Rows lie near named flat spaces through zero. A row that begins with a name and a colon came from that space; any other row is followed by the name of its block's space that it lies nearest.
ch-jb: [-45 -57 -53 54 -76 112 -119 56 120 -73 -20 61 121 87 -20 135 -104 -181 -61 -60 -105 157 -48 -12 401 59 -32 -88 85 16 172 -158 204]
ch-jb: [-132 -250 1 -178 -175 192 -229 -104 -119 -246 -33 278 311 -37 -191 267 -74 52 -64 -6 50 107 -196 25 221 -166 -87 144 83 199 -176 -394 -105]
ch-jb: [-121 129 -75 145 -33 10 59 -15 -18 176 56 -135 -321 112 16 41 -8 65 72 52 59 2 72 78 -77 -30 -69 -108 28 -209 41 191 -16]
pp-jt: [10 30 160 386 137 -309 210 43 76 222 676 81 -517 -140 113 -156 79 221 -239 15 -106 -51 -368 -271 -427 323 -311 -291 498 -114 81 425 21]
ch-jb: [26 44 148 92 37 -13 33 251 243 -279 -36 30 221 94 -51 -130 96 -25 -17 116 143 143 219 -15 -200 -76 -192 200 -82 34 -65 78 -154]
ch-jb: [-136 150 -67 156 -90 58 8 -4 86 -29 -39 -19 -49 151 -72 48 51 48 97 155 212 87 288 118 2 -180 -145 40 -67 -104 -21 62 -106]
qm-pg: [103 -76 -89 -19 -76 -32 -118 4 96 -48 186 136 90 11 -30 8 -151 -29 -130 120 -8 143 66 -111 34 -26 -72 5 36 99 -41 -139 -85]
qm-pg: [-37 -8 81 248 -98 -121 -27 -123 17 71 48 91 -64 150 135 -149 21 -268 146 -113 17 -148 473 217 77 -404 6 70 -158 -325 86 28 -160]
pp-jt: [32 51 -227 -209 1 128 -190 -125 170 101 -293 -129 -72 49 -53 43 -279 -236 1 122 105 159 272 -44 -14 325 185 -74 -418 -51 178 -123 -22]
ch-jb: [-107 -282 269 199 -255 24 -147 37 -85 -266 3 337 192 197 38 56 184 -198 62 -292 -94 -151 123 395 230 -519 -127 228 -26 -325 43 -197 -287]
pp-jt: [52 -65 137 -212 70 69 -24 43 -39 -78 -138 19 116 -110 -72 -84 66 117 -105 -76 -100 -153 -256 -60 -103 51 113 105 6 91 -92 37 -166]
ch-jb: [-7 204 14 10 49 29 7 -7 172 -48 -62 -43 154 66 -138 -46 48 73 7 246 115 75 115 -199 -37 29 -29 -22 92 185 -78 -67 44]
pp-jt: [-39 144 -134 -379 198 264 16 199 190 -253 -554 -269 427 52 -147 236 -111 -264 113 -84 91 285 231 -8 375 283 180 28 -403 91 140 -74 540]
qm-pg: [63 -266 119 106 -183 -117 -180 -97 -73 -7 80 200 -65 162 135 19 -23 -320 57 -166 -119 -83 170 207 -52 -113 21 15 -150 -315 145 -301 -175]
ll-qc: [-310 -344 184 287 -163 105 -97 -36 81 -479 -39 517 252 -217 -12 -20 133 -93 -54 -217 356 73 144 399 119 -310 -412 452 -247 -43 35 101 -469]
pp-jt: [-59 8 213 69 96 -87 130 39 -42 -41 176 60 -133 -78 -59 5 216 237 -71 -16 14 -98 -293 -86 -347 177 -158 -53 221 -36 -61 151 -39]
ls-ng: [151 -270 -92 -384 26 35 -84 -15 -203 -109 -244 -17 181 -154 66 165 -114 -156 49 -161 -48 68 -144 84 -17 284 223 78 -332 134 24 -324 154]
qm-pg: [129 41 -32 -190 -17 87 -102 123 186 -217 -175 55 378 106 -114 -18 -33 -105 -60 28 -6 61 308 16 212 -165 83 151 -225 15 -19 -95 -82]
qm-pg: [-163 -25 -18 -70 53 126 39 25 -14 -180 -55 39 141 -141 -129 183 22 138 -18 26 168 170 -202 -49 47 144 -150 46 68 220 -80 -11 154]
pp-jt: [-108 -73 88 110 -124 47 -22 -18 -35 -223 -125 171 186 -3 -23 -42 164 40 97 5 210 -38 184 248 -12 -345 -130 289 -140 12 -114 -35 -308]
qm-pg: [84 -210 -186 -224 -118 54 -250 -143 -3 -67 -115 97 108 -33 -22 105 -273 -185 -5 127 135 215 158 1 -93 142 64 90 -337 132 -20 -393 -143]
qm-pg: [-123 117 -122 -182 -51 187 -110 -136 58 -138 -425 -51 267 110 -164 111 -50 -121 206 141 309 107 486 127 106 -174 90 174 -409 31 -77 -206 -52]
qm-pg: [57 -47 -88 244 -119 -205 -128 -295 55 281 201 113 -361 142 173 35 -119 -382 50 -56 -62 -31 340 80 25 195 58 -304 -159 -399 383 -193 74]
pp-jt: [-117 183 -212 -73 -83 202 -67 77 139 -83 -352 -191 109 273 -96 117 -126 -170 203 116 243 205 608 227 185 -268 20 137 -428 -182 5 11 -26]
ch-jb: [-252 128 28 238 -11 118 54 179 192 -114 293 59 22 63 -177 66 -28 224 -146 138 87 216 -115 -162 175 -224 -391 -7 449 93 -143 270 28]
ll-qc: [-64 -121 118 -98 81 76 77 266 -9 -125 145 47 -215 -138 -92 66 76 312 -272 -162 -60 -17 -470 36 -294 234 -204 47 75 -166 -23 432 -238]
pp-jt: [131 -57 -95 -38 -149 -21 -121 -120 -47 39 -194 38 -3 40 89 -138 -11 -92 87 63 78 -106 312 222 -96 -173 155 166 -370 -72 7 -131 -380]
ls-ng: [-47 -128 32 122 -96 -8 -75 1 -21 96 259 118 -273 3 21 3 -64 75 -167 -60 -123 -41 -238 8 -60 4 -125 -73 187 -158 44 116 -215]
ls-ng: [-90 238 76 198 97 -117 137 -136 46 201 -2 -145 -289 55 27 -128 128 30 144 121 146 -112 185 -48 -324 100 -13 -126 -2 -146 47 177 7]
ll-qc: [114 88 116 76 101 -190 145 -170 -169 241 -2 -107 -171 -126 137 -201 207 124 100 50 -84 -279 -239 -123 -283 192 182 -132 178 147 -11 -36 69]
ch-jb: [57 73 -111 -122 95 63 10 33 65 76 -30 -93 84 -47 -9 43 -122 -71 -87 -87 -181 30 -104 -141 377 131 150 -151 84 86 114 38 328]
pp-jt: [-118 126 -101 85 -133 106 -142 -38 163 35 16 -2 -28 278 -124 107 -136 -107 24 144 63 133 331 6 190 -205 -75 -68 -5 -176 31 -78 -44]
ll-qc: [57 169 -150 -109 10 80 55 129 84 -111 -214 -123 196 61 -57 -13 25 54 74 118 149 86 316 100 94 -162 42 148 -245 56 -76 84 -27]
ch-jb: [-99 12 18 138 -8 -52 8 -228 -36 98 130 119 -153 -136 -25 7 65 127 -33 89 98 -48 -168 -99 -105 167 -84 -116 174 103 17 -32 -20]
ll-qc: [-49 71 -113 58 99 -25 153 -32 -72 122 -107 -203 -163 -177 127 -111 -27 60 131 73 183 49 -8 19 -181 124 11 41 -109 163 -32 196 65]
ch-jb: [81 -127 -165 -128 8 31 -71 84 20 27 27 -74 -3 -69 78 -28 -303 -124 -64 -3 -29 183 19 -48 27 29 33 62 -133 95 -27 24 -2]
ls-ng: [-33 25 -236 -319 -11 172 -65 -142 -70 -81 -530 -109 197 -56 -38 77 -98 -147 214 -17 281 36 464 279 114 -100 237 237 -667 -4 -18 -82 -75]
ls-ng: [46 -380 -223 -381 -160 216 -252 -18 -144 -223 -249 162 260 -206 -16 104 -278 -61 -82 -93 99 143 -19 231 139 -128 84 363 -449 183 -129 -197 -354]
ls-ng: [-133 275 237 386 65 -116 188 50 69 179 146 -162 -280 209 29 -155 237 95 117 86 -36 -152 -4 -89 -206 -95 -125 -168 376 -182 11 239 68]
qm-pg: [-184 -61 222 392 -12 -153 72 -168 -160 263 204 -27 -349 36 204 -120 48 -135 163 -132 -104 -176 -153 1 -107 -109 -62 -142 331 -146 59 33 98]
ls-ng: [94 -16 -92 -254 26 23 -7 -35 -167 0 -254 -171 162 26 24 119 -43 -93 194 24 4 46 37 11 1 76 222 12 -168 152 -71 -315 246]
ls-ng: [-91 31 15 -10 118 115 38 181 222 -70 240 84 -186 -216 -192 2 -25 385 -418 77 16 121 -505 -253 -174 401 -280 -76 273 99 3 453 -175]
qm-pg: [-355 300 138 140 120 212 239 118 89 -239 -239 -78 142 -100 -239 -11 356 443 71 161 371 14 -129 15 -62 -108 -273 190 177 233 -209 386 -54]
ll-qc: [22 -113 -133 -232 -132 172 -215 -44 71 -194 -346 135 273 83 -60 108 -110 -288 20 -171 59 16 464 327 363 -206 158 204 -574 -234 139 -141 -188]
ll-qc: [220 89 -287 -199 -14 -42 -142 -204 79 226 -194 -136 -69 79 62 -3 -236 -286 69 117 -1 46 411 -30 44 249 329 -160 -423 -75 202 -243 91]
ll-qc: [-120 80 119 51 -14 116 2 148 180 -237 -74 83 95 51 -180 -34 151 185 -82 110 188 44 61 46 -160 -90 -216 178 -32 -34 -90 188 -317]
ch-jb: [16 113 -99 -171 40 104 -26 -77 2 6 -185 -81 171 -33 -112 99 -8 66 20 127 12 49 -109 -154 164 168 137 -85 60 266 -27 -202 222]
ll-qc: [197 201 -19 -187 159 -20 166 165 15 42 -77 -183 -50 -80 -61 -53 197 333 -112 95 -91 -110 -283 -133 -214 349 125 -100 59 107 -13 196 45]
pp-jt: [-102 -71 375 407 -3 -304 120 -287 -292 296 302 57 -327 -3 220 -219 222 -17 204 -95 -131 -382 -218 -54 -339 -195 -17 -126 458 -86 -78 -79 -6]
ll-qc: [233 -213 26 -175 82 -102 35 212 -58 -108 -66 -60 102 -66 189 -69 -69 -218 9 -221 -132 28 30 112 -119 109 122 131 -302 -58 61 -3 55]
qm-pg: [-146 -89 94 259 -101 -28 7 -161 -86 -40 -100 146 18 -36 126 -60 148 -151 169 -150 110 -127 162 278 145 -234 -41 121 -103 -94 97 -40 -82]
ls-ng: [-115 9 76 377 -164 -147 -50 -186 33 82 317 195 -242 133 6 -20 73 30 40 188 154 2 167 11 -244 -138 -260 -73 177 -145 -13 -91 -232]
ch-jb: [72 -138 48 -77 -56 30 -135 32 74 -126 -226 69 139 103 59 -9 -35 -339 38 -192 -57 -24 279 213 117 -27 124 107 -381 -237 191 -133 -88]
qm-pg: [-42 -146 -100 -56 25 144 -65 131 160 -185 -11 116 112 -199 -35 59 -153 -28 -224 -85 33 226 -183 -20 216 231 -129 68 -72 143 119 129 13]
ll-qc: [39 24 -65 -200 22 125 -54 43 2 18 -139 -70 63 27 -70 118 -47 -11 -71 -90 -170 -22 -151 -30 254 130 162 -100 2 -15 90 -46 155]
pp-jt: [-24 -326 170 258 -308 -157 -251 -380 -260 160 53 241 -202 161 208 -27 25 -325 213 -83 -78 -218 81 233 -160 -197 72 -13 -26 -229 93 -559 -284]
ls-ng: [-40 303 25 228 121 -84 159 -4 234 79 110 -44 -118 -1 -43 -154 133 114 -43 145 116 -28 170 -133 -65 78 -111 -119 107 -39 78 321 37]
qm-pg: [242 -51 -145 -210 26 19 45 223 -50 32 25 -69 -54 -124 64 -58 -32 187 -209 -101 -219 -69 -259 51 56 96 129 27 -61 10 20 243 -117]
ll-qc: [75 -202 29 -395 99 38 10 -84 -288 -115 -387 -45 276 -179 65 126 34 -174 170 -306 -55 -123 -83 163 90 117 323 126 -351 79 3 -258 242]
ch-jb: [-195 59 -154 125 -32 180 -46 150 158 35 257 -50 -66 67 -117 191 -259 73 -175 100 -72 332 -272 -235 387 25 -245 -188 454 143 2 106 279]
pp-jt: [144 -88 -223 -141 -136 -5 -177 -138 -134 215 19 -78 -73 99 70 105 -259 -134 47 100 -147 72 -16 -66 105 37 204 -143 0 79 1 -389 97]
qm-pg: [-8 50 62 -32 70 42 29 35 22 12 -122 -87 -6 -6 -17 2 66 10 -1 -25 -63 -35 -166 -61 -5 198 66 -73 55 36 71 3 119]
pp-jt: [-393 51 234 179 -86 144 -11 -58 -120 -15 41 15 12 228 -151 135 85 54 159 -64 -1 -92 -58 39 180 -529 -162 26 398 -136 -205 -16 31]
ls-ng: [-51 59 -98 -171 75 151 50 107 14 -60 -189 -116 -37 -65 -94 169 31 129 -50 -35 46 80 -182 41 29 313 15 -47 -113 -2 84 132 121]
ll-qc: [-92 316 -167 71 -102 56 -1 -63 172 -63 -27 24 89 242 -206 120 75 98 95 272 295 99 595 94 119 -307 -120 16 -149 -147 -65 17 -89]
pp-jt: [-103 -326 66 29 -53 21 -67 -33 -183 -2 -42 50 -160 -114 160 42 -97 -175 46 -249 -33 3 -219 188 -90 90 -23 80 -117 -94 84 -41 -65]
ll-qc: [197 53 -249 -329 -20 127 -177 133 219 -99 -76 -30 258 166 -156 231 -239 -154 -155 75 -128 258 174 -130 356 198 134 -131 -166 5 126 -242 235]
ls-ng: [114 -237 -46 209 -178 -185 -127 -219 -75 132 174 217 -157 -98 246 -249 -115 -178 3 -12 25 -101 208 156 -120 -213 9 125 -171 -50 39 -88 -412]
ls-ng: [-224 158 221 616 -80 -155 132 21 165 -45 532 242 -101 159 -49 -30 252 156 -38 116 79 13 60 -72 56 -326 -479 -115 584 -115 -23 175 9]
pp-jt: [25 -151 -146 -350 -10 221 -101 180 -16 -280 -233 -20 346 -65 -118 243 -146 2 -52 -4 40 279 -159 9 182 134 17 146 -159 265 -85 -213 133]
ll-qc: [-117 158 160 299 45 -174 100 -222 -82 275 173 -117 -238 91 64 -96 88 7 203 177 21 -97 -57 -229 -256 5 -33 -221 401 74 -73 -125 202]
ls-ng: [37 208 106 107 126 -101 116 -62 39 211 -101 -204 -187 53 72 -164 138 -29 108 51 -57 -165 -3 -110 -191 218 146 -176 63 -51 117 69 136]
qm-pg: [11 32 -99 -189 41 17 71 -30 -88 -105 -146 -16 87 -94 -63 107 74 114 79 26 207 22 145 124 -123 38 24 112 -285 22 -86 17 -19]
ls-ng: [-40 -186 -79 -148 -31 69 -54 15 -121 -27 50 51 -93 -105 -12 148 -125 49 -85 -114 -9 63 -190 78 -32 84 -39 35 -79 -48 -23 35 -68]
ch-jb: [-10 -29 -106 -78 -164 69 -192 -216 -84 90 -76 55 78 135 -46 105 -124 -125 80 49 -46 -32 153 32 254 -218 149 -37 -24 -8 -26 -347 -18]
[-8 -295 283 330 -88 -112 -83 12 -72 149 328 174 -208 -6 233 -183 -26 -186 -145 -312 -442 -210 -465 -31 155 -93 -37 -112 463 -128 165 5 -54]
ll-qc
[-310 -50 32 294 -77 91 59 -48 -33 -108 49 143 -50 -145 -10 8 93 156 29 4 256 63 -103 149 63 -193 -307 155 129 100 -70 194 -151]
qm-pg
[-33 48 119 120 -9 -58 56 -1 24 -85 13 76 53 41 -14 -58 170 35 55 10 87 -76 142 76 -87 -147 -82 77 -9 -72 -33 41 -104]
qm-pg
[-133 -41 189 399 -246 -69 -205 -83 199 -44 213 267 -32 412 -9 -17 -2 -347 55 -18 -12 -13 521 150 126 -463 -205 -7 39 -466 132 -175 -243]
qm-pg
[131 -409 -111 -242 -187 27 -281 -158 -199 -29 -45 199 95 -100 90 58 -259 -200 -44 -116 -85 12 -43 133 48 -70 155 155 -264 57 -34 -391 -254]
ls-ng
[-61 204 99 270 65 -42 169 214 207 -44 329 42 -9 8 -69 -186 114 270 -174 93 -3 -8 -23 -140 46 -281 -277 28 384 24 -122 465 -108]
qm-pg
[-3 -69 47 160 -32 -115 -94 -142 95 26 192 126 45 6 43 -101 -141 -183 6 125 58 105 149 -177 -66 -54 -91 -16 105 126 -33 -200 -6]
qm-pg
[99 -94 -214 -133 -23 -45 -39 -93 -94 6 -92 -54 -34 -62 64 205 -95 -95 107 110 143 222 20 22 -157 423 55 -88 -252 133 88 -334 217]
pp-jt
[-256 204 -73 166 6 233 -9 44 309 -140 -106 40 90 -25 -204 55 22 125 -111 171 228 212 -1 -82 278 94 -234 -10 112 157 83 194 26]
qm-pg
[6 163 -16 131 97 -80 205 268 268 -217 357 153 -9 -111 -126 -105 129 358 -262 104 229 104 195 -3 -193 -121 -393 148 -7 -95 -109 623 -292]
qm-pg
[37 204 -79 201 -49 -87 9 -22 238 30 41 42 -48 225 13 -2 59 -202 44 15 59 10 577 141 191 -85 -26 -114 -216 -365 260 80 44]
ch-jb
[-282 446 0 130 65 262 122 233 394 -285 -236 -84 279 215 -317 94 199 148 23 162 287 178 382 34 350 -219 -244 76 5 -59 4 342 105]
ch-jb
[-93 -38 -127 -371 -7 333 -92 94 -25 -293 -404 -21 457 -60 -211 255 -60 50 1 -36 77 166 -102 58 411 -41 83 182 -149 273 -110 -174 144]
ch-jb
